Below are the code and all the weights of a small trained network. Each question names an input and a class and asks about switching units off, where a switched-off unit gives its printed mean instead of its output.

import numpy as np


def w(rows, s, z=0):
    codes = np.array(rows[::2]) - 128.0
    scale = np.full(codes.shape[1], s)
    scale[-1] = z or s
    return codes * scale


def norm(h):
    return h / np.sqrt((h * h).mean(-1, keepdims=True) + 1e-5)


def f(y):
    return np.maximum(y, 0)


def log_softmax(a):
    a = a - a.max(-1, keepdims=True)
    return a - np.log(np.exp(a).sum(-1, keepdims=True))


def net(x, mask):
    res = np.array(x, float).reshape(1, 8) / 4 @ E
    u = 0
    for l in range(3):
        y = f(norm(res) @ A[l][:, :-1].T + A[l][:, -1])
        res = res + np.where(mask[u : u + 9], y, B[l][:, -1]) @ B[l][:, :-1]
        u += 9
    return log_softmax(norm(res)[-1] @ U[:, :-1].T + U[:, -1])


A, B = {}, {}
E = w([
[105,254,113,163,72,241,122,200],'x0',
[77,60,185,109,225,206,147,216],'x1',
[141,121,101,118,94,123,164,164],'x2',
[102,117,125,152,112,97,131,166],'x3',
[147,151,178,92,126,120,113,145],'x4',
[159,160,182,205,177,95,219,115],'x5',
[144,128,137,119,131,151,128,100],'x6',
[103,99,127,169,124,133,124,102],'x7',
],0.0079)
A[0] = w([
[117,230,128,179,69,178,111,101,68],'0.n1',
[72,167,170,143,123,162,115,160,62],'0.n2',
[162,151,101,110,91,12,96,49,61],'0.n3',
[124,125,188,124,116,104,112,97,163],'0.n4',
[112,191,118,132,48,93,117,95,140],'0.n5',
[118,122,78,83,51,130,6,119,5],'0.n6',
[117,114,126,146,161,64,126,91,110],'0.n7',
[130,114,135,137,114,155,74,109,14],'0.n8',
[189,206,159,213,158,92,206,103,2],'0.n9',
],0.011,0.0021)
B[0] = w([
[190,183,65,135,157,127,163,221,253],'0.n1',
[144,148,65,173,171,137,131,117,190],'0.n2',
[190,87,145,168,133,144,73,122,240],'0.n3',
[119,93,46,147,111,117,175,144,166],'0.n4',
[141,129,150,193,179,171,69,115,229],'0.n5',
[35,158,160,89,88,66,174,63,249],'0.n6',
[172,171,110,76,139,85,149,169,185],'0.n7',
[110,152,134,126,108,116,133,147,153],'0.n8',
[3,148,169,85,76,80,104,59,228],'0.n9',
],0.012,0.008)
A[1] = w([
[104,73,176,121,206,188,180,167,52],'1.n1',
[103,115,174,145,121,100,100,74,117],'1.n2',
[104,141,126,131,165,132,158,200,98],'1.n3',
[120,116,130,172,78,154,152,167,7],'1.n4',
[109,134,176,138,81,162,90,169,42],'1.n5',
[86,111,90,59,68,175,56,142,32],'1.n6',
[150,10,139,56,133,77,131,131,128],'1.n7',
[136,158,193,175,127,112,187,120,12],'1.n8',
[35,144,178,94,72,131,158,75,77],'1.n9',
],0.012,0.002)
B[1] = w([
[57,44,126,104,13,71,6,200,201],'1.n1',
[116,169,116,82,98,212,168,208,212],'1.n2',
[79,130,90,106,130,243,103,96,204],'1.n3',
[160,202,181,96,171,121,101,122,144],'1.n4',
[139,124,84,144,146,142,192,68,139],'1.n5',
[74,171,179,137,86,102,144,97,178],'1.n6',
[137,137,103,152,247,164,186,116,252],'1.n7',
[113,169,125,80,129,76,114,86,159],'1.n8',
[85,131,140,88,122,25,162,83,255],'1.n9',
],0.011,0.0077)
A[2] = w([
[141,48,135,91,32,154,55,184,9],'2.n1',
[101,188,184,169,135,55,139,149,125],'2.n2',
[97,217,153,121,87,227,166,156,162],'2.n3',
[173,49,103,92,200,83,156,177,212],'2.n4',
[198,66,146,115,228,117,221,138,115],'2.n5',
[55,122,213,78,168,174,122,156,47],'2.n6',
[101,77,155,93,193,109,102,46,249],'2.n7',
[251,185,132,225,46,131,84,81,164],'2.n8',
[13,81,113,133,134,120,121,152,223],'2.n9',
],0.011,0.0018)
B[2] = w([
[138,76,156,145,156,131,73,124,163],'2.n1',
[143,81,114,68,74,151,182,94,214],'2.n2',
[160,144,127,183,206,87,188,137,240],'2.n3',
[139,191,119,180,138,183,135,118,199],'2.n4',
[134,209,74,169,180,161,135,150,197],'2.n5',
[131,82,80,153,53,83,126,98,193],'2.n6',
[107,179,133,171,91,115,142,183,222],'2.n7',
[105,7,164,80,122,154,71,155,228],'2.n8',
[206,118,191,63,107,127,120,89,254],'2.n9',
],0.014,0.009)
U = w([
[127,202,102,193,203,175,142,160,255],'0',
[43,170,178,62,45,50,184,55,8],'1',
[118,16,184,119,97,168,2,151,90],'2',
],0.0088,0.0017)

Each question gives the input, the list of numbers given to net, and the class t.
The units are the neurons (one row each of A and B). Each row of codes is followed by its name. A weight is (code - 128) times the scale printed after its matrix; where a second scale follows, it is the last column's (A, B and U).
mask holds one flag per neuron, layer by layer. A switched-off neuron (its flag False) gives its mean, the last column of its row in B, instead of its output. The means were averaged over made-up inputs and are rounded, as every weight is.
A unit's drop is (log p(t) with every unit on - log p(t) with that unit switched off) / (log p(t) with every unit on - log p(t) with every unit switched off).
The circuit of an input: a set's keep is (log p(t) with only the set's units on - log p(t) with every unit switched off) / (log p(t) with every unit on - log p(t) with every unit switched off). Starting from the 12 units with the biggest drops (on a tie, the unit counted first), units are removed one at a time, each time the one whose removal leaves the highest keep (on an exact tie, the one counted first), for as long as the keep stays at least 0.8.
units of the circuit, in order: the units of the circuit, biggest drop first
k most important neurons: the k neurons with the biggest drops, biggest first
k most important neurons of layer l: the k neurons of layer l with the biggest drops, biggest first
input [5,6,5,-5,0,5,3,6], class 2: units of the circuit, in order => (1.n1)
input [-6,6,8,-5,-1,-2,-7,4], class 0: 4 most important neurons => (1.n7, 0.n5, 2.n4, 2.n5)
input [-4,4,-5,4,8,-3,3,8], class 0: 4 most important neurons => (1.n7, 0.n5, 0.n9, 0.n6)
input [7,7,-6,-2,4,8,-5,-7], class 1: units of the circuit, in order => (0.n9, 2.n6)
input [7,-7,7,-6,6,3,1,7], class 0: 4 most important neurons => (0.n1, 2.n3, 1.n1, 2.n9)
input [3,5,6,7,1,-5,2,5], class 1: 4 most important neurons => (0.n1, 0.n5, 0.n3, 1.n6)
input [-2,-8,5,-2,-1,6,5,4], class 2: 2 most important neurons => (0.n3, 0.n6)
input [0,-7,-6,-4,-5,5,-4,5], class 2: 2 most important neurons => (0.n3, 0.n6)
input [2,4,-6,-3,4,4,-6,5], class 1: 2 most important neurons => (0.n9, 0.n3)
input [0,2,-8,-8,1,1,-3,-5], class 2: 2 most important neurons => (0.n6, 0.n9)
input [-7,-5,-8,4,-5,-7,2,6], class 0: 3 most important neurons => (0.n9, 0.n3, 1.n7)
input [-2,5,8,5,3,-2,-4,-1], class 2: units of the circuit, in order => (1.n1, 0.n6)
input [3,-3,1,-5,-3,-3,-1,1], class 0: 3 most important neurons of layer 0 => (0.n1, 0.n9, 0.n5)
input [-5,5,-7,-8,-6,-4,1,-1], class 0: 2 most important neurons => (1.n7, 0.n9)
input [-4,6,-1,1,7,-6,-1,7], class 1: units of the circuit, in order => (2.n8)
input [5,-6,-2,-2,-8,-4,-8,-5], class 2: 4 most important neurons of layer 2 => (2.n8, 2.n5, 2.n4, 2.n7)
input [-2,7,4,-8,8,6,7,-8], class 2: 3 most important neurons => (1.n1, 0.n6, 2.n1)
input [6,-4,-3,5,-1,-6,4,5], class 0: 2 most important neurons => (0.n1, 0.n9)
input [-5,-6,-8,-1,-8,1,-7,2], class 2: 2 most important neurons of layer 2 => (2.n8, 2.n3)
input [-7,-7,5,-4,-8,7,7,2], class 0: 2 most important neurons of layer 2 => (2.n5, 2.n9)
input [7,8,-1,-1,-4,0,-6,-4], class 2: most important neuron of layer 0 => (0.n1)
input [-6,-8,-7,-7,-7,-5,-1,-1], class 2: 2 most important neurons of layer 0 => (0.n3, 0.n9)
input [-2,-7,-7,-3,-5,-6,6,0], class 2: 3 most important neurons of layer 0 => (0.n3, 0.n9, 0.n5)
input [0,7,3,4,-7,8,-1,-6], class 1: 4 most important neurons of layer 0 => (0.n9, 0.n3, 0.n1, 0.n5)
